Here is a tiny trained network, its code and every weight. The questions are about switching its units off for an input and a target symbol, where a switched-off unit gives its printed mean instead of its output.

import numpy as np


def w(rows, s, z=0):
    codes = np.array(rows[::2]) - 128.0
    scale = np.full(codes.shape[1], s)
    scale[-1] = z or s
    return codes * scale


def norm(h):
    return h / np.sqrt((h * h).mean(-1, keepdims=True) + 1e-5)


def f(y):
    return y / 2 * (1 + np.tanh(0.7978845608 * (y + 0.044715 * y**3)))


def softmax(a):
    e = np.exp(a - a.max(-1, keepdims=True))
    return e / e.sum(-1, keepdims=True)


def log_softmax(a):
    a = a - a.max(-1, keepdims=True)
    return a - np.log(np.exp(a).sum(-1, keepdims=True))


def net(x, mask):
    ids = ['ΓΞΠΦεζθ'.index(c) for c in x.split()]
    T = len(ids)
    res = E[ids] + P[:T]
    r = norm(res)
    for j in range(2):
        rows = slice(4 * j, 4 * j + 4)
        q, k, v = (r @ M[0][rows].T for M in (Q, K, V))
        z = softmax(np.where(np.tri(T) > 0, q @ k.T / 4**0.5, -1e9)) @ v
        o = O[0][rows]
        res = res + np.where(mask[j], z, o[:, -1]) @ o[:, :-1]
    y = f(norm(res) @ A[0][:, :-1].T + A[0][:, -1])
    res = res + np.where(mask[2:10], y, B[0][:, -1]) @ B[0][:, :-1]
    return log_softmax(norm(res)[-1] @ U[:, :-1].T + U[:, -1])


Q, K, V, O, A, B = {}, {}, {}, {}, {}, {}
E = w([
[53,159,72,134,134],'Γ',
[199,218,187,91,136],'Ξ',
[101,11,188,133,46],'Π',
[87,104,250,155,233],'Φ',
[124,170,96,162,90],'ε',
[191,91,94,187,122],'ζ',
[150,89,95,43,194],'θ',
],0.02)
P = w([
[173,112,134,98,9],'0',
[156,127,118,96,47],'1',
[139,138,113,99,74],'2',
[127,145,116,106,94],'3',
[121,152,114,113,110],'4',
[117,154,114,122,124],'5',
[117,151,116,131,138],'6',
[113,158,119,143,150],'7',
[115,151,119,151,160],'8',
[117,142,122,160,169],'9',
],0.014)
Q[0] = w([
[131,153,88,110,156],'h1',
[134,160,182,162,104],'h1',
[84,158,163,135,189],'h1',
[199,85,199,62,90],'h1',
[130,46,84,128,204],'h2',
[131,76,212,51,174],'h2',
[149,140,159,156,2],'h2',
[231,59,120,164,97],'h2',
],0.019)
K[0] = w([
[131,98,8,114,157],'h1',
[67,184,182,168,82],'h1',
[98,190,146,97,219],'h1',
[93,68,145,44,32],'h1',
[140,81,75,135,191],'h2',
[84,66,183,30,168],'h2',
[139,81,147,167,2],'h2',
[178,35,115,97,107],'h2',
],0.014)
V[0] = w([
[172,84,84,20,201],'h1',
[78,141,89,71,107],'h1',
[97,164,85,193,104],'h1',
[136,81,149,227,127],'h1',
[101,129,144,222,189],'h2',
[204,172,109,234,138],'h2',
[255,132,116,74,163],'h2',
[147,87,75,241,62],'h2',
],0.0089)
O[0] = w([
[214,173,143,137,78,16],'h1',
[202,138,197,135,124,207],'h1',
[38,83,173,171,153,233],'h1',
[52,138,91,192,142,116],'h1',
[239,137,149,77,35,67],'h2',
[166,120,159,66,165,138],'h2',
[112,73,172,94,206,12],'h2',
[143,254,145,108,88,253],'h2',
],0.0087,0.0035)
A[0] = w([
[91,83,166,213,206,38],'n1',
[85,181,92,111,82,164],'n2',
[144,174,225,115,95,77],'n3',
[163,200,112,113,225,126],'n4',
[138,72,163,247,163,2],'n5',
[207,208,145,70,42,137],'n6',
[191,143,71,156,44,65],'n7',
[178,89,103,188,45,60],'n8',
],0.012,0.0083)
B[0] = w([
[102,141,153,159,251,140],'n1',
[159,73,147,101,170,248],'n2',
[140,202,55,133,66,139],'n3',
[47,92,163,77,115,173],'n4',
[192,155,53,113,177,134],'n5',
[231,244,127,155,145,170],'n6',
[137,180,132,157,214,132],'n7',
[14,162,134,115,140,132],'n8',
],0.013,0.011)
U = w([
[106,124,196,187,97,199],'Γ',
[190,91,80,80,132,161],'Ξ',
[142,129,197,211,222,80],'Π',
[123,167,12,115,162,106],'Φ',
[80,190,143,34,176,20],'ε',
[102,172,12,106,132,105],'ζ',
[172,228,78,161,106,255],'θ',
],0.011,0.0056)

Each question gives the input, a string of symbols that net reads in full, and the target symbol t.
The units are the heads (4 rows each of Q, K, V and O) and the neurons (one row each of A and B). Each row of codes is followed by its name. A weight is (code - 128) times the scale printed after its matrix; where a second scale follows, it is the last column's (O, A, B and U).
mask holds one flag per unit, heads first, then neurons. A switched-off unit (its flag False) gives its mean, the last column of its rows in O or B, instead of its output. The means were averaged over made-up inputs and are rounded, as every weight is.
A unit's drop is (log p(t) with every unit on - log p(t) with that unit switched off) / (log p(t) with every unit on - log p(t) with every unit switched off).
The circuit of an input: a set's keep is (log p(t) with only the set's units on - log p(t) with every unit switched off) / (log p(t) with every unit on - log p(t) with every unit switched off). Starting from all 10 units, units are removed one at a time, each time the one whose removal leaves the highest keep (on an exact tie, the one counted first), for as long as the keep stays at least 0.8.
circuit, biggest first: the units of the circuit, biggest drop first
k most important neurons: the k neurons with the biggest drops, biggest first
drop of u: that unit's drop, to one decimal
input Γ ζ Π Π Ξ ζ, target ε: circuit, biggest first : [h2; n4]
input θ Ξ θ ζ Π Γ Ξ, target ε: circuit, biggest first : [n4]
input Γ Π Γ, target Π: 2 most important neurons : [n3; n2]
input Γ Γ Γ ε Π ε Φ Ξ ε, target Γ: circuit, biggest first : [h1; n6]
input Ξ θ Φ ζ ε Π Γ Ξ, target ε: circuit, biggest first : [h2; n4; n3]
input Γ ε Γ ζ Π ε Γ Γ Γ, target Γ: circuit, biggest first : [h1; n6; n5]
input Π θ ε Γ Π Φ Γ Π ε, target ε: circuit, biggest first : [h1; h2]
input θ Π Γ, target θ: circuit, biggest first : [h1; n6]
input Φ θ Ξ Γ ε ε ζ, target θ: 3 most important neurons : [n6; n2; n3]
input ε ε Γ Γ Ξ Γ, target Ξ: 2 most important neurons : [n2; n1]
input θ Φ ζ ε θ Ξ θ Γ Γ, target θ: 3 most important neurons : [n6; n4; n1]
input Ξ Γ Γ Γ, target Γ: 4 most important neurons : [n6; n5; n3; n1]
input Γ ε Γ Π Γ Γ, target Π: 3 most important neurons : [n2; n3; n4]
input ε Γ ε Γ, target ε: circuit, biggest first : [h1]
input Ξ θ Ξ Γ ζ Γ Π Ξ ε ε, target ε: 2 most important neurons : [n2; n6]
input Π Π ε Γ ε Γ ε, target Γ: drop of h2 : 0.2
input Γ Ξ Γ, target Ξ: drop of n2 : 1.0
input Γ ε ζ Φ ζ Γ ε Γ, target ε: drop of h1 : 0.6
input Π Π Π Γ ζ Π Γ θ, target Ξ: drop of h2 : 2.0
